The symbols move the nodes like this.
from | z v p
TH | ZP ZM RZ
TC | CD CT SJ
SN | MD LC HT
HT | SN GB SG
JT | ZL SB TJ
FZ | LC MD BM
MD | LH FZ SN
GR | BM ZJ PC
PC | GR RZ ZM
RZ | TH PC ZJ
SB | MG JT GT
GD | TR MR SZ
MG | FQ TJ SB
ZP | JL LQ TH
FQ | BQ MF MG
LQ | ZM ZP CD
JL | CT CD ZP
ZM | PC TH LQ
ZL | SJ GT JT
GT | SB ZL MN
CT | MN TC JL
MF | TJ FQ TR
FS | GJ SZ MR
LJ | HZ SG GB
GJ | SG HZ FS
ZJ | RZ GR LH
SZ | GD FS HZ
TJ | JT MG MF
GB | LJ HT LC
LH | ZJ BM MD
SJ | TC MN ZL
BM | FZ LH GR
BQ | MR TR FQ
SG | HT LJ GJ
HZ | SZ GJ LJ
MN | GT SJ CT
TR | MF BQ GD
LC | GB SN FZ
MR | FS GD BQ
CD | LQ JL TC

The rows follow the links: the fewer symbols apart two nodes are, the more alike their rows tend to be.

Each row is also shifted at random along 7 hidden directions that mean nothing.

Some nodes, each with a row of numbers:
GR -> -275  -378   -95    42   217    73  -100  -105   229  -590    65   -50  -129   -52    28  -179  -277   -55   357   229  -234   439   532   308    98    -4   322   127  -369   251   520  -580  -271   177  -149   225  -146   325
GT -> -504   289    -6    -5   -62    49   179  -133  -128   -29     4   115   -64    27  -351   144   183   228   308  -149  -777    28   428    66    90   -32   -62  -228   156   105  -187   138   132  -181   227   248   -48   319
RZ -> -459  -106    10   159  -179   -34    31    12  -141   167   113   -49    73   314    91   315   -58   130  -230   -17    74   184    99    53    28  -133  -228    31  -106  -315   -14    -8  -246   231     8  -156    85  -217
MG -> -278   -28  -104    -2     1   448   -28   -64  -457    29   368  -182   445   242   -85   111  -133   114   342   308   575   236   306  -181   198  -146  -191    50   556  -170   144  -194  -134   156    79   376  -195   142
TC ->  775   -14   -60    25   -77   275    52    95    25    49  -136   190    60  -278    80  -439   -61  -395   117   399   513  -123  -331    84  -213   -41   -33    11  -140   143   302   -21    30   -84   115  -114  -147  -210
SN ->  -87   -73  -146   -77    75   206  -264  -151   113  -231    85   -60    39    54   -72  -202   -68  -103   146   193   363    90   -91  -207   214   301    56   -71   -91   -33   186  -102   113    73    69   -44   -95  -168
ZL -> -246    14   105  -191   -45    45   208    50  -191  -438    -9    -9    44  -427   -31  -168  -185    18   428    54   447    22  -155   148    40  -383   422   472   370    66    76  -324   -33   -29    30   223   -44   909
JL ->  -75   147    33     6  -215   131   -46  -117  -159    58   -29    33    40   -21  -220    86  -141    -1   -38   198   123   137    52   141  -117  -173    93    46    76  -160    71  -151  -118    57   161  -196    53   129
TR -> -598  -129   -45   361   -89   509    30   -97  -269  -250   150    34  -145   272  -262   129  -155   153   216   188    -5  -163  -103   432   -49    23    24  -178  -285   141   600  -214  -315   266   313   -11  -139    34
ZM -> -1074    279    -33     75    255   -126     79   -115   -165   -256    -23     34   -184   -208   -163    262    201    375    352   -620   -512   -192    -99    202   -132     63    135    110    308    253      0    -89    155   -259     54    458    -46    687
SG ->  250    59   -14   -61   105  -102    13   -54   210  -121  -190     4  -272  -378   -57  -222    34  -230   -55   -46  -209  -217  -162   103   -72   153   295     4   -21   274   -94   -80   145  -184   -98   -62    39   186
HZ -> -236   -80   -90   235  -132   172   334  -181   -95   194   137    49  -278    10  -157    48   123  -197  -230   194   -99    62   -14   242   -95    98   -58     7    -7    18    21  -133  -112  -153   230  -259    94    39
ZJ ->  577  -198    67   373  -208   315   561   140  -258   585   354   -15    29   388  -116   293   162  -131  -429   329  -347  -312   353    60    50    -6  -306  -371   239   115  -383   255  -368    35   124  -148    80  -267
FQ ->  141    16   -14  -206   181  -221  -394   147    37   103   -20  -133   428   217   368    36     8   191    30  -261   463   237   -92  -478   115   -24  -335    54    40  -318   -77   192   122   142  -239   233   -53  -467
LJ -> -128    14    57    84   -41   186   172    59   -36  -142    -9   132   -44  -478  -128  -153    76  -156   155    66   269  -541  -393    45   -68    29   267    30   375   313  -134   -35    99  -176   181    19   -15   349
LC ->  149   -30   166  -207    15   220  -312   274   207   -87    29    83   484  -244   -76  -150  -166  -126   177   406   115  -355   339  -315   181  -113   182  -284   343   220  -285    83    59   124  -100   203  -188  -129
GB ->  210  -102    70   -64   -99   223   -86   111   131   -59    46    98   186  -319   -46  -227   -87  -287    43   351   333  -286   -15  -146    62   -23   186   -70   205   136  -116   -45    35    -3    42   -50   -83   -59

Complete each set of four: the symbols that take the first to the second take the third to the fourth.
Answer with the node's name.
A -183   -48    81  -358    77  -277  -287    64   254  -179   -34  -109   184  -223   179  -127  -137   -48     2   -73   384   240    71  -372   220   -84   232   270   172  -206  -271   -87   159    86  -292    33    57    96
B  243   147   164   -29  -169   -99  -306   182  -104   350    44   -33   435   216   128   268   -12   189  -324  -145   334  -307  -233  -354     6  -112  -223  -164   251  -324  -362   355    26   211   -41  -135    51  -516
C -176   243  -108   -68    54    -9  -357   -61    17    93  -181    55   182     9   113  -135    75    30   128   -56   272    93  -246  -181  -153    68  -276  -112  -107  -165   180   147   209   -54    99    46  -152  -445
D MG

A -130  -104    92   -93    54   123   -44   189    67   -69    21   -48   129   -12    -2   -41  -161   -48    63   220  -152  -128   321    -5   101  -111   183  -144    75   190   -69   -30  -102   121  -180   101   -43    39
B   25   207  -153    31    69    73   -16  -182  -264   343   127  -127   139   136   -42   183   159    24   -93   -52    25   210   173  -173   -95    82  -296   -27   426  -188  -156    30    82  -195    92   139   -38  -104
C  250   216    40   -18  -121  -215   309  -123    52   138  -215   127  -366  -109  -212    30   150    -6  -133  -194  -634     9    -8   234  -146   -10    66    -9  -180    50  -201   116   104  -246   109  -218   181   205
D ZJ

A  -24    52    31   -78    52   320  -261     9  -144    43    93   -79   408  -235  -113    63  -208  -103   120   364   238   -72   368  -107   -54  -230   149   -33   572    78   -95  -269   -73    74   -71   200  -174    79
B -514    89   -84    20    32     9   154  -103  -204   -27    43   -50  -122   249   -37    33    85   187   186  -169  -119   228    41    79    85    46  -211    38  -100   -69   203    70    57   -50    50   150   -38   160
C  894   -92    -7   256   -80   184   145   -40    81   197   104   158   -52   -92  -130    -5   234  -193  -188   175  -150  -372   -40   -44    -7   256   -88  -293    69   191  -241   167    -8  -105   241  -139    16  -289
D FZ

A -709   190  -248    27    41   -36  -188  -394  -343   300   146  -266    71   390    -6   265   132   140   -97  -118   138   663   258  -113   -72    35  -370   154   258  -494    48  -134    19  -115    19    55    41  -124
B -245  -212   -69   121    67   -62   537  -114    -4  -155    68   -36  -551   -46   -52   -91   169  -100   -22  -144  -237   -49  -207   270   116   256   170   197  -163   199    62  -116   -73  -198    59   -35   113   498
C -382   441   -10  -121  -123  -149   134  -200  -181   232   -13   -41   -87    96  -282   299   216   257     0  -350  -543   184   264   -58    49    -8  -101   -50   319  -224  -427   208   213  -224   138    46   157   329
D TR

A -463   221  -103   206   -74   374   436   -82  -529    91    31   -56  -287   159  -287     7   107    62   195    17    61  -260  -401   338  -126     8   -70    12   102   145   318    84    38  -124   272    23   -46   391
B  402   -61    85    17  -125  -253   146    61    79   -49  -212    56  -302  -210   129   -51   -73   -57  -256  -151   196   -72  -547   272  -245   -98   188   289  -340   -46   142   -57   -85   -11   -69  -335   185   148
C -420   394    38   149    -5   217   -87   166  -236   540  -182   -82   -20   189  -152   155    40    11  -385    25  -216  -646  -344   112  -391    20  -207  -456    45   143    19   409    92     1   -16  -175   -17  -460
D FQ

A -115  -195   158    68   -70    51    26    41   199  -227   303   270   307  -159  -158   222    64   156   278   122  -571  -109   761  -149   325   -86    85  -248   334   174  -480   -22  -160    82   125   336   -84   170
B -353    44    27    27    35  -157  -428  -146   295  -361   -27   187   122   -39    11    93   100   302   227  -410  -151   -63   -75  -204   128   218    25  -159  -197   -83   -16    66   150    95   126    85   -54  -210
C  144   -75    35  -135  -164  -155   209    -4  -109   163    56  -173   -24   238    48   130  -138    44  -150    93    13   447   284    43    84  -274   -47   240   -12  -284   -63   -63  -153   115  -119  -140   190   166
D HT

A  226  -292  -208   -85  -131  -110  -221  -275   259    75   110  -106   -10   142   188  -179   -88  -395  -368   423   515   867   302  -200   120   113  -108   232  -241  -515    40  -323   -93     7   -18  -423   123  -483
B -951   159   101   172   -85   358  -318    59  -241  -228    50    90   226   328  -230   239  -140   462   342   -49   -89  -328  -128   111     7   -75   -36  -357  -145    85   372    98  -101   395   191   175  -187   -73
C -320   178   -37   128   134    27    85  -101  -220   292   141  -159   -28   363  -122   406   143   192  -126  -222  -657    60   474   -30     3    53  -237  -211   297    21  -241   101   -69   -52   -86   227     1     1
D GB

A  323  -157    52    26   198    37  -219   252   397  -344  -253   358    88  -100   214  -432    -6    20   426    36  -212  -234  -112    11     7   119   -84  -345  -764   408   506   197   124    79    18   252  -305  -452
B -282  -286  -167   111   -42   -10   423  -193  -378   197   356  -392  -251   380    82   218    79   -63  -285   -28   506   526   -40     5   206    76  -145   485   242  -385   -56  -254  -245     4   -30  -174   224   331
C -249   160    93  -134  -112   118  -403    72  -169   -29    65  -132   458   373   -12   172  -202   410   127   -89   391   -59   -77  -246   159  -159  -142  -122    89  -291    99   190    45   411   -26    98   -86  -293
D BM

A   86   134   -71   -88  -190   118  -442  -122   -48   -14   -38   -65   247   123   -19   -17  -250    35   -75   204   647   257  -203  -103   -54  -100   -54    24  -117  -387   234  -133    -2   264    67  -282    13  -351
B   35    47  -131  -172    76    -1   -72  -232   -34    -7   112  -228   -83   -30   -28   -55     5  -138   -97    41   341   230    -3  -207   159   200   133   169   275  -169  -108  -157   167  -110   -41   -82    89   119
C  -325     -2     38     17    208     69   -502    329    -12   -128   -259    -72    203    110    472   -287   -255    137    107   -100   1026   -343  -1004    -37   -210    -13   -132    126   -502     -5    783    114     78    339   -209     37   -259   -529
D ZP

A -318    85  -167   171   -49    90   122  -236  -488   150   189  -327  -214   304   -28   229    81   194  -243  -292   854   -23  -808    21    -7   220   -90   357   235  -398   232   -94   -68    54   140  -186   137   150
B  -60   116   141    15    83   474  -224   313  -289   -55   -16    18   426  -340    48   -18  -180    52   305   180   547  -776  -401   -23  -166  -195   159   -90   532   370   127     9   -30   139   -18   350  -293   129
C -664    94     4  -261    22  -480  -141   -13   260  -299  -332   152  -102  -163   225  -245   -62    77   177  -256    76   507  -150    59   -95  -151    64   314  -550  -202   269   -65   145   -34   -95   -96    66   109
D MN

